Below are the code and all the weights of a small trained network. Each question names an input and a class and asks about switching units off, where a switched-off unit gives its printed mean instead of its output.

import numpy as np


def w(rows, s, z=0):
    codes = np.array(rows[::2]) - 128.0
    scale = np.full(codes.shape[1], s)
    scale[-1] = z or s
    return codes * scale


def norm(h):
    return h / np.sqrt((h * h).mean(-1, keepdims=True) + 1e-5)


def f(y):
    return np.maximum(y, 0)


def log_softmax(a):
    a = a - a.max(-1, keepdims=True)
    return a - np.log(np.exp(a).sum(-1, keepdims=True))


def net(x, mask):
    res = np.array(x, float).reshape(1, 8) / 4 @ E
    u = 0
    for l in range(2):
        y = f(norm(res) @ A[l][:, :-1].T + A[l][:, -1])
        res = res + np.where(mask[u : u + 13], y, B[l][:, -1]) @ B[l][:, :-1]
        u += 13
    return log_softmax(norm(res)[-1] @ U[:, :-1].T + U[:, -1])


A, B = {}, {}
E = w([
[78,52,92,45,112,164,30,140],'x0',
[169,111,234,106,58,113,74,73],'x1',
[178,83,96,51,99,2,140,148],'x2',
[130,129,124,128,126,130,128,125],'x3',
[127,128,130,128,130,127,129,128],'x4',
[125,132,130,123,127,127,129,129],'x5',
[127,130,127,129,126,127,126,129],'x6',
[126,130,135,126,131,126,126,136],'x7',
],0.0082)
A[0] = w([
[90,133,63,132,147,199,149,173,2],'L0N1',
[91,78,84,31,122,191,32,147,152],'L0N2',
[65,174,150,144,184,135,82,91,84],'L0N3',
[161,121,117,185,159,121,171,153,80],'L0N4',
[71,150,56,147,176,135,143,165,125],'L0N5',
[162,116,225,124,55,129,89,80,138],'L0N6',
[104,130,174,164,137,88,119,210,118],'L0N7',
[152,122,75,163,98,141,101,96,106],'L0N8',
[153,81,19,65,110,1,210,218,84],'L0N9',
[179,109,126,46,119,16,150,140,71],'L0N10',
[167,96,99,91,121,43,146,140,133],'L0N11',
[134,110,82,150,113,76,112,96,141],'L0N12',
[151,141,84,192,180,78,156,122,82],'L0N13',
],0.0066,0.0047)
B[0] = w([
[70,81,177,158,118,109,166,150,159],'L0N1',
[2,72,86,138,146,149,51,79,234],'L0N2',
[151,95,123,101,138,124,176,137,155],'L0N3',
[126,157,103,112,83,170,136,123,160],'L0N4',
[130,51,176,141,80,97,158,170,196],'L0N5',
[193,164,216,161,107,161,105,42,233],'L0N6',
[136,145,83,131,96,153,146,81,140],'L0N7',
[106,120,147,123,144,145,166,132,131],'L0N8',
[192,202,176,60,223,198,128,70,254],'L0N9',
[78,91,115,178,75,108,162,206,217],'L0N10',
[159,135,99,147,116,77,112,211,209],'L0N11',
[149,118,153,135,162,112,142,160,162],'L0N12',
[100,166,127,71,67,158,154,115,171],'L0N13',
],0.0072,0.0073)
A[1] = w([
[118,48,161,85,105,138,48,89,123],'L1N1',
[119,112,113,167,99,34,114,108,114],'L1N2',
[126,158,33,70,173,76,138,133,101],'L1N3',
[102,160,83,121,154,205,143,161,118],'L1N4',
[104,124,68,169,160,116,170,170,136],'L1N5',
[152,93,135,92,62,13,107,119,127],'L1N6',
[210,138,132,121,150,39,170,150,116],'L1N7',
[109,93,47,122,182,137,134,166,98],'L1N8',
[192,182,166,155,79,124,143,93,129],'L1N9',
[78,76,40,116,133,141,46,122,146],'L1N10',
[124,62,107,11,135,69,88,120,137],'L1N11',
[140,142,132,150,96,131,222,126,117],'L1N12',
[127,116,93,83,202,108,100,131,2],'L1N13',
],0.011,0.0081)
B[1] = w([
[124,204,48,116,95,161,124,146,248],'L1N1',
[144,122,114,126,89,99,142,157,153],'L1N2',
[137,146,125,86,165,128,80,31,175],'L1N3',
[126,111,104,141,99,62,129,140,189],'L1N4',
[116,160,97,100,111,179,99,151,181],'L1N5',
[102,111,91,174,91,105,162,194,203],'L1N6',
[103,90,143,81,76,154,143,77,220],'L1N7',
[100,98,162,131,166,88,157,114,177],'L1N8',
[117,66,138,123,203,106,148,135,255],'L1N9',
[170,95,207,99,134,109,181,111,237],'L1N10',
[154,185,107,229,151,118,124,187,222],'L1N11',
[157,172,98,147,92,140,63,157,212],'L1N12',
[139,118,131,132,170,68,6,117,144],'L1N13',
],0.012,0.0086)
U = w([
[128,193,58,210,56,133,121,228,254],'0',
[196,202,87,1,116,132,178,90,87],'1',
[192,126,238,195,182,167,159,59,112],'2',
[186,31,179,129,43,36,201,140,60],'3',
[17,43,152,114,145,139,187,156,169],'4',
[126,128,114,102,225,23,59,135,82],'5',
[89,172,139,108,65,222,39,41,49],'6',
],0.017,0.0026)

Each question gives the input, the list of numbers given to net, and the class t.
The units are the neurons (one row each of A and B). Each row of codes is followed by its name. A weight is (code - 128) times the scale printed after its matrix; where a second scale follows, it is the last column's (A, B and U).
mask holds one flag per neuron, layer by layer. A switched-off neuron (its flag False) gives its mean, the last column of its row in B, instead of its output. The means were averaged over made-up inputs and are rounded, as every weight is.
A unit's drop is (log p(t) with every unit on - log p(t) with that unit switched off) / (log p(t) with every unit on - log p(t) with every unit switched off).
The circuit of an input: a set's keep is (log p(t) with only the set's units on - log p(t) with every unit switched off) / (log p(t) with every unit on - log p(t) with every unit switched off). Starting from the 12 units with the biggest drops (on a tie, the unit counted first), units are removed one at a time, each time the one whose removal leaves the highest keep (on an exact tie, the one counted first), for as long as the keep stays at least 0.8.
units of the circuit, in order: the units of the circuit, biggest drop first
k most important neurons: the k neurons with the biggest drops, biggest first
k most important neurons of layer l: the k neurons of layer l with the biggest drops, biggest first
drop when u is switched off: that unit's drop, to one decimal
input [7,1,4,-1,1,1,-1,0], class 0: units of the circuit, in order : [L1N11]
input [-6,-4,1,-1,0,5,3,8], class 1: 2 most important neurons of layer 0 : [L0N10; L0N2]
input [1,3,0,-5,-3,8,-7,4], class 6: 2 most important neurons of layer 0 : [L0N6; L0N11]
input [-1,-1,7,-5,3,8,-5,3], class 1: 2 most important neurons of layer 0 : [L0N9; L0N2]
input [-4,1,0,4,-4,1,-8,6], class 2: 3 most important neurons of layer 1 : [L1N9; L1N1; L1N6]
input [1,-1,7,-3,4,7,0,4], class 5: 2 most important neurons of layer 0 : [L0N9; L0N6]
input [8,0,-1,4,0,1,7,-3], class 4: units of the circuit, in order : [L0N2; L1N10]
input [8,1,5,8,-5,-1,8,2], class 0: 3 most important neurons : [L1N11; L1N1; L1N9]
input [0,-4,1,5,0,3,-8,0], class 1: 2 most important neurons : [L0N9; L0N2]
input [0,-1,3,-1,0,6,-5,4], class 1: 2 most important neurons of layer 1 : [L1N7; L1N9]
input [8,-2,2,5,-2,7,6,-2], class 5: 2 most important neurons of layer 1 : [L1N10; L1N11]
input [-4,0,6,7,-2,-7,0,5], class 1: 2 most important neurons : [L0N9; L0N6]
input [1,-7,-3,8,1,4,5,-8], class 4: 2 most important neurons of layer 1 : [L1N1; L1N11]
input [8,-3,-4,-4,6,-5,3,2], class 4: units of the circuit, in order : [L1N10]
input [4,-1,-1,-2,-4,8,-1,-3], class 4: 2 most important neurons : [L0N2; L1N10]
input [8,-1,-8,-3,-7,6,7,5], class 4: 2 most important neurons of layer 0 : [L0N6; L0N9]
input [7,-2,-5,3,0,-6,-1,5], class 4: drop when L1N10 is switched off : 0.3
input [0,3,0,0,-8,-8,4,-4], class 2: 2 most important neurons of layer 0 : [L0N6; L0N2]
input [-3,0,-8,4,0,0,2,-7], class 0: drop when L0N9 is switched off : 3.9
input [-2,4,0,2,5,-7,-3,-1], class 2: drop when L1N4 is switched off : 0.0
input [-3,-5,4,5,-8,3,1,6], class 1: drop when L0N9 is switched off : 0.1
input [2,-3,7,7,0,7,0,2], class 5: most important neuron : [L0N9]
